Below are the code and all the weights of a small trained network. Each question names an input and a target symbol and asks about switching units off, where a switched-off unit gives its printed mean instead of its output.

import numpy as np


def w(rows, s, z=0):
    codes = np.array(rows[::2]) - 128.0
    scale = np.full(codes.shape[1], s)
    scale[-1] = z or s
    return codes * scale


def norm(h):
    return h / np.sqrt((h * h).mean(-1, keepdims=True) + 1e-5)


def f(y):
    return np.maximum(y, 0)


def softmax(a):
    e = np.exp(a - a.max(-1, keepdims=True))
    return e / e.sum(-1, keepdims=True)


def log_softmax(a):
    a = a - a.max(-1, keepdims=True)
    return a - np.log(np.exp(a).sum(-1, keepdims=True))


def net(x, mask):
    ids = ['ΔΛΣΨζμ'.index(c) for c in x.split()]
    T = len(ids)
    res = E[ids] + P[:T]
    u = 0
    for l in range(2):
        q, k, v = (norm(res) @ M[l].T for M in (Q, K, V))
        z = softmax(np.where(np.tri(T) > 0, q @ k.T / 2**0.5, -1e9)) @ v
        res = res + np.where(mask[u], z, O[l][:, -1]) @ O[l][:, :-1]
        u += 1
        y = f(norm(res) @ A[l][:, :-1].T + A[l][:, -1])
        res = res + np.where(mask[u : u + 4], y, B[l][:, -1]) @ B[l][:, :-1]
        u += 4
    return log_softmax(norm(res)[-1] @ U[:, :-1].T + U[:, -1])


Q, K, V, O, A, B = {}, {}, {}, {}, {}, {}
E = w([
[91,77,127,131,178,187,166],'Δ',
[122,123,141,131,184,132,150],'Λ',
[235,4,113,156,255,173,16],'Σ',
[80,113,98,74,137,55,139],'Ψ',
[124,86,104,134,166,152,166],'ζ',
[162,220,106,28,144,110,19],'μ',
],0.0028)
P = w([
[147,100,172,210,6,113,113],'0',
[156,56,173,108,90,174,126],'1',
[139,89,149,115,142,175,121],'2',
[146,104,112,101,162,165,117],'3',
[131,117,90,99,178,172,116],'4',
[135,123,82,105,193,186,107],'5',
[113,141,103,110,214,160,119],'6',
],0.0017)
Q[0] = w([
[222,154,119,22,70,47,2],'0.h0',
[37,166,109,193,241,243,221],'0.h0',
],0.0032)
K[0] = w([
[32,30,36,40,253,187,163],'0.h0',
[163,184,238,249,18,43,174],'0.h0',
],0.0034)
V[0] = w([
[204,244,252,198,109,24,173],'0.h0',
[103,231,129,210,26,221,207],'0.h0',
],0.0026)
O[0] = w([
[191,70,66,32,129,57,109,46],'0.h0',
[253,147,132,80,87,158,145,3],'0.h0',
],0.004,0.0026)
A[0] = w([
[121,78,87,192,57,43,138,45],'0.n0',
[71,60,108,203,200,147,192,181],'0.n1',
[230,77,149,78,115,94,210,142],'0.n2',
[159,208,165,3,69,89,73,9],'0.n3',
],0.0026,0.0016)
B[0] = w([
[29,63,117,194,160,130,178,133],'0.n0',
[170,174,197,117,68,124,30,254],'0.n1',
[94,187,86,96,243,90,167,148],'0.n2',
[76,156,61,1,68,251,113,162],'0.n3',
],0.0028,0.0034)
Q[1] = w([
[128,184,219,135,220,239,46],'1.h0',
[129,72,254,234,251,252,36],'1.h0',
],0.0028)
K[1] = w([
[183,115,1,55,16,66,147],'1.h0',
[155,20,56,117,6,24,250],'1.h0',
],0.0031)
V[1] = w([
[30,101,128,164,253,129,168],'1.h0',
[91,112,15,152,112,174,160],'1.h0',
],0.0028)
O[1] = w([
[103,203,43,5,62,44,120,1],'1.h0',
[136,181,18,155,30,196,200,104],'1.h0',
],0.0028,0.00071)
A[1] = w([
[140,166,234,73,188,73,105,83],'1.n0',
[105,40,38,106,106,1,189,2],'1.n1',
[38,201,195,214,115,233,177,55],'1.n2',
[173,186,150,53,101,250,198,183],'1.n3',
],0.0027,0.00061)
B[1] = w([
[134,88,56,104,61,168,133,209],'1.n0',
[84,150,235,162,162,88,122,151],'1.n1',
[167,124,140,137,102,46,224,253],'1.n2',
[120,187,3,166,84,111,149,190],'1.n3',
],0.0035,0.0023)
U = w([
[205,213,22,231,36,130,235,91],'Δ',
[247,135,63,2,214,43,163,216],'Λ',
[195,26,224,177,236,216,24,190],'Σ',
[17,124,202,207,62,37,135,150],'Ψ',
[164,206,198,234,72,222,217,6],'ζ',
[115,243,18,6,28,240,8,210],'μ',
],0.0035,0.0014)

Each question gives the input, a string of symbols that net reads in full, and the target symbol t.
The units are the heads (2 rows each of Q, K, V and O) and the neurons (one row each of A and B). Each row of codes is followed by its name. A weight is (code - 128) times the scale printed after its matrix; where a second scale follows, it is the last column's (O, A, B and U).
mask holds one flag per unit, layer by layer, with each layer's heads first. A switched-off unit (its flag False) gives its mean, the last column of its rows in O or B, instead of its output. The means were averaged over made-up inputs and are rounded, as every weight is.
A unit's drop is (log p(t) with every unit on - log p(t) with that unit switched off) / (log p(t) with every unit on - log p(t) with every unit switched off).
The circuit of an input: a set's keep is (log p(t) with only the set's units on - log p(t) with every unit switched off) / (log p(t) with every unit on - log p(t) with every unit switched off). Starting from all 10 units, units are removed one at a time, each time the one whose removal leaves the highest keep (on an exact tie, the one counted first), for as long as the keep stays at least 0.8.
units of the circuit, in order: the units of the circuit, biggest drop first
k most important neurons: the k neurons with the biggest drops, biggest first
top k neurons in layer l: the k neurons of layer l with the biggest drops, biggest first
drop when u is switched off: that unit's drop, to one decimal
input μ μ Ψ Λ Λ, target Σ: units of the circuit, in order : 1.h0, 0.h0, 0.n1
input ζ Ψ μ ζ, target Δ: 4 most important neurons : 0.n1, 0.n2, 1.n3, 1.n2
input μ Ψ Ψ μ, target Ψ: units of the circuit, in order : 0.h0, 1.n2
input Ψ Σ ζ, target μ: units of the circuit, in order : 1.h0, 0.n0, 0.n1
input μ Δ μ Λ ζ, target Σ: units of the circuit, in order : 0.h0, 0.n1, 1.h0
input ζ Ψ Ψ Δ Ψ μ Δ, target Δ: 3 most important neurons : 1.n3, 0.n2, 1.n2
input Σ Δ μ ζ Δ, target Ψ: units of the circuit, in order : 0.h0, 1.n2, 1.h0, 0.n1
input Ψ Σ Ψ Ψ μ Δ, target μ: most important neuron : 0.n0
input ζ Λ μ μ Σ Λ, target Δ: units of the circuit, in order : 0.h0, 1.n2, 1.n3
input μ μ ζ μ, target ζ: units of the circuit, in order : 0.h0, 1.h0, 1.n2, 0.n1
input μ Ψ μ, target Ψ: 3 most important neurons : 1.n2, 0.n1, 0.n3
input Σ Δ Δ μ Δ ζ, target Ψ: top 2 neurons in layer 1 : 1.n2, 1.n3
input μ ζ Δ μ ζ μ Λ, target Σ: 2 most important neurons : 0.n1, 1.n0
input ζ ζ Σ μ Δ, target Δ: most important neuron : 0.n1
input ζ Σ Λ Δ Δ ζ, target Δ: top 2 neurons in layer 0 : 0.n2, 0.n1
input Σ μ ζ μ Ψ Δ, target Ψ: drop when 1.h0 is switched off : 0.3
input Ψ Λ μ Λ Ψ μ ζ, target μ: drop when 0.n1 is switched off : 0.5
input Ψ μ μ Ψ Λ, target μ: drop when 0.h0 is switched off : 0.2
